Below are the code and all the weights of a small trained network. Each question names an input and a class and asks about switching units off, where a switched-off unit gives its printed mean instead of its output.

import numpy as np


def w(rows, s, z=0):
    codes = np.array(rows[::2]) - 128.0
    scale = np.full(codes.shape[1], s)
    scale[-1] = z or s
    return codes * scale


def f(y):
    return np.maximum(y, 0)


def log_softmax(a):
    a = a - a.max(-1, keepdims=True)
    return a - np.log(np.exp(a).sum(-1, keepdims=True))


def net(x, mask):
    res = np.array(x, float).reshape(1, 2) / 4 @ E
    y = f(res @ A[0][:, :-1].T + A[0][:, -1])
    res = res + np.where(mask, y, B[0][:, -1]) @ B[0][:, :-1]
    return log_softmax(res[-1] @ U[:, :-1].T + U[:, -1])


A, B = {}, {}
E = w([
[18,68,56,125,1,203,140,31,158,198,226],'x0',
[102,27,115,228,202,9,192,18,76,34,183],'x1',
],0.0091)
A[0] = w([
[42,33,76,126,55,193,180,36,172,178,172,24],'N0',
[177,162,208,122,174,140,133,153,130,135,80,7],'N1',
[118,1,142,143,192,64,176,116,59,62,158,11],'N2',
[172,136,154,150,193,25,171,162,113,85,100,180],'N3',
[68,93,74,109,21,143,108,85,177,175,221,4],'N4',
[83,141,89,85,94,171,133,187,148,192,127,251],'N5',
[81,91,182,177,187,51,168,139,175,82,113,251],'N6',
[158,169,176,154,170,33,143,168,144,94,89,22],'N7',
[182,150,183,173,151,128,130,161,160,89,100,223],'N8',
[151,137,185,204,229,120,164,127,37,92,16,61],'N9',
[29,58,44,157,32,206,169,88,172,152,168,236],'N10',
[113,115,112,159,113,175,114,113,130,140,168,248],'N11',
[162,109,173,67,112,96,146,116,118,112,177,247],'N12',
[144,206,125,50,69,236,14,186,173,213,62,26],'N13',
[114,55,106,187,148,44,155,74,112,94,183,11],'N14',
[120,130,183,119,155,113,144,180,146,95,57,254],'N15',
[46,80,50,192,64,117,182,60,121,188,147,239],'N16',
[179,128,196,135,173,84,123,181,56,79,40,39],'N17',
[165,103,192,88,159,116,95,165,142,105,80,26],'N18',
[101,29,77,106,156,133,156,76,153,74,160,223],'N19',
[86,42,89,206,155,30,187,96,54,37,184,57],'N20',
[134,76,126,197,179,133,132,78,84,99,136,236],'N21',
[153,171,90,112,107,180,126,218,163,173,110,240],'N22',
[177,148,222,125,184,100,74,127,111,106,69,92],'N23',
],0.0076,0.0063)
B[0] = w([
[69,69,42,75,202,142,167,46,178,202,65,215],'N0',
[77,105,90,73,87,172,202,71,236,237,48,156],'N1',
[114,214,157,213,67,217,195,97,249,207,56,190],'N2',
[104,97,95,42,221,125,67,95,99,102,179,201],'N3',
[62,91,19,39,145,205,205,7,190,191,78,201],'N4',
[208,221,166,189,148,127,140,192,99,156,200,208],'N5',
[167,195,201,172,150,138,88,219,69,147,222,200],'N6',
[48,82,57,62,177,181,175,54,210,183,71,168],'N7',
[117,86,76,77,212,66,81,126,85,92,193,183],'N8',
[96,100,54,63,186,134,154,51,148,161,111,188],'N9',
[129,100,78,59,220,104,87,90,87,100,175,250],'N10',
[176,135,87,92,214,47,52,148,44,61,192,183],'N11',
[161,136,96,93,225,20,64,196,28,87,214,167],'N12',
[172,211,180,214,81,208,247,124,202,231,95,231],'N13',
[136,213,152,206,21,209,254,114,209,181,58,186],'N14',
[142,101,61,87,230,56,73,159,61,44,229,188],'N15',
[164,118,65,82,214,80,77,96,71,87,189,229],'N16',
[72,108,37,82,179,171,166,73,179,172,82,182],'N17',
[74,138,76,101,118,176,187,30,231,205,66,153],'N18',
[201,154,185,140,156,165,136,164,118,161,191,197],'N19',
[153,192,166,212,65,223,196,158,192,205,153,219],'N20',
[193,200,175,191,109,139,123,201,94,135,218,197],'N21',
[218,191,165,207,144,115,116,186,115,84,218,208],'N22',
[120,101,66,81,159,144,165,94,154,148,151,176],'N23',
],0.0078,0.019)
U = w([
[62,82,2,46,196,152,170,40,188,160,100,32],'0',
[167,212,175,229,78,238,235,180,217,206,120,50],'1',
[188,147,115,129,218,45,56,219,50,72,233,253],'2',
[58,58,210,143,45,96,41,73,106,28,23,3],'3',
[43,30,193,140,29,55,49,100,124,64,51,3],'4',
[49,43,199,97,52,62,89,104,142,56,52,3],'5',
[58,35,184,166,46,46,68,94,176,53,68,3],'6',
[24,84,169,103,37,40,29,90,175,61,41,3],'7',
],0.0097,0.0064)

Each question gives the input, the list of numbers given to net, and the class t.
The units are the neurons (one row each of A and B). Each row of codes is followed by its name. A weight is (code - 128) times the scale printed after its matrix; where a second scale follows, it is the last column's (A, B and U).
mask holds one flag per neuron, in row order. A switched-off neuron (its flag False) gives its mean, the last column of its row in B, instead of its output. The means were averaged over made-up inputs and are rounded, as every weight is.
A unit's drop is (log p(t) with every unit on - log p(t) with that unit switched off) / (log p(t) with every unit on - log p(t) with every unit switched off).
The circuit of an input: a set's keep is (log p(t) with only the set's units on - log p(t) with every unit switched off) / (log p(t) with every unit on - log p(t) with every unit switched off). Starting from the 12 units with the biggest drops (on a tie, the unit counted first), units are removed one at a time, each time the one whose removal leaves the highest keep (on an exact tie, the one counted first), for as long as the keep stays at least 0.8.
circuit, biggest first: the units of the circuit, biggest drop first
k most important neurons: the k neurons with the biggest drops, biggest first
drop when u is switched off: that unit's drop, to one decimal
input [5,-7], class 1: circuit, biggest first	[N13]
input [-2,-3], class 2: 2 most important neurons	[N20, N2]
input [2,-3], class 2: 3 most important neurons	[N20, N2, N14]
input [-3,-2], class 2: 3 most important neurons	[N4, N0, N2]
input [-7,-7], class 0: 3 most important neurons	[N15, N20, N8]
input [6,7], class 1: 2 most important neurons	[N20, N14]
input [-7,6], class 0: 2 most important neurons	[N3, N9]
input [1,-4], class 1: 3 most important neurons	[N13, N16, N3]
input [-6,6], class 0: 3 most important neurons	[N3, N9, N13]
input [-5,7], class 1: drop when N20 is switched off	0.3
input [3,0], class 2: drop when N17 is switched off	0.1
input [4,5], class 1: drop when N20 is switched off	0.6
input [1,-1], class 2: drop when N3 is switched off	0.0
input [6,8], class 1: circuit, biggest first	[N20]
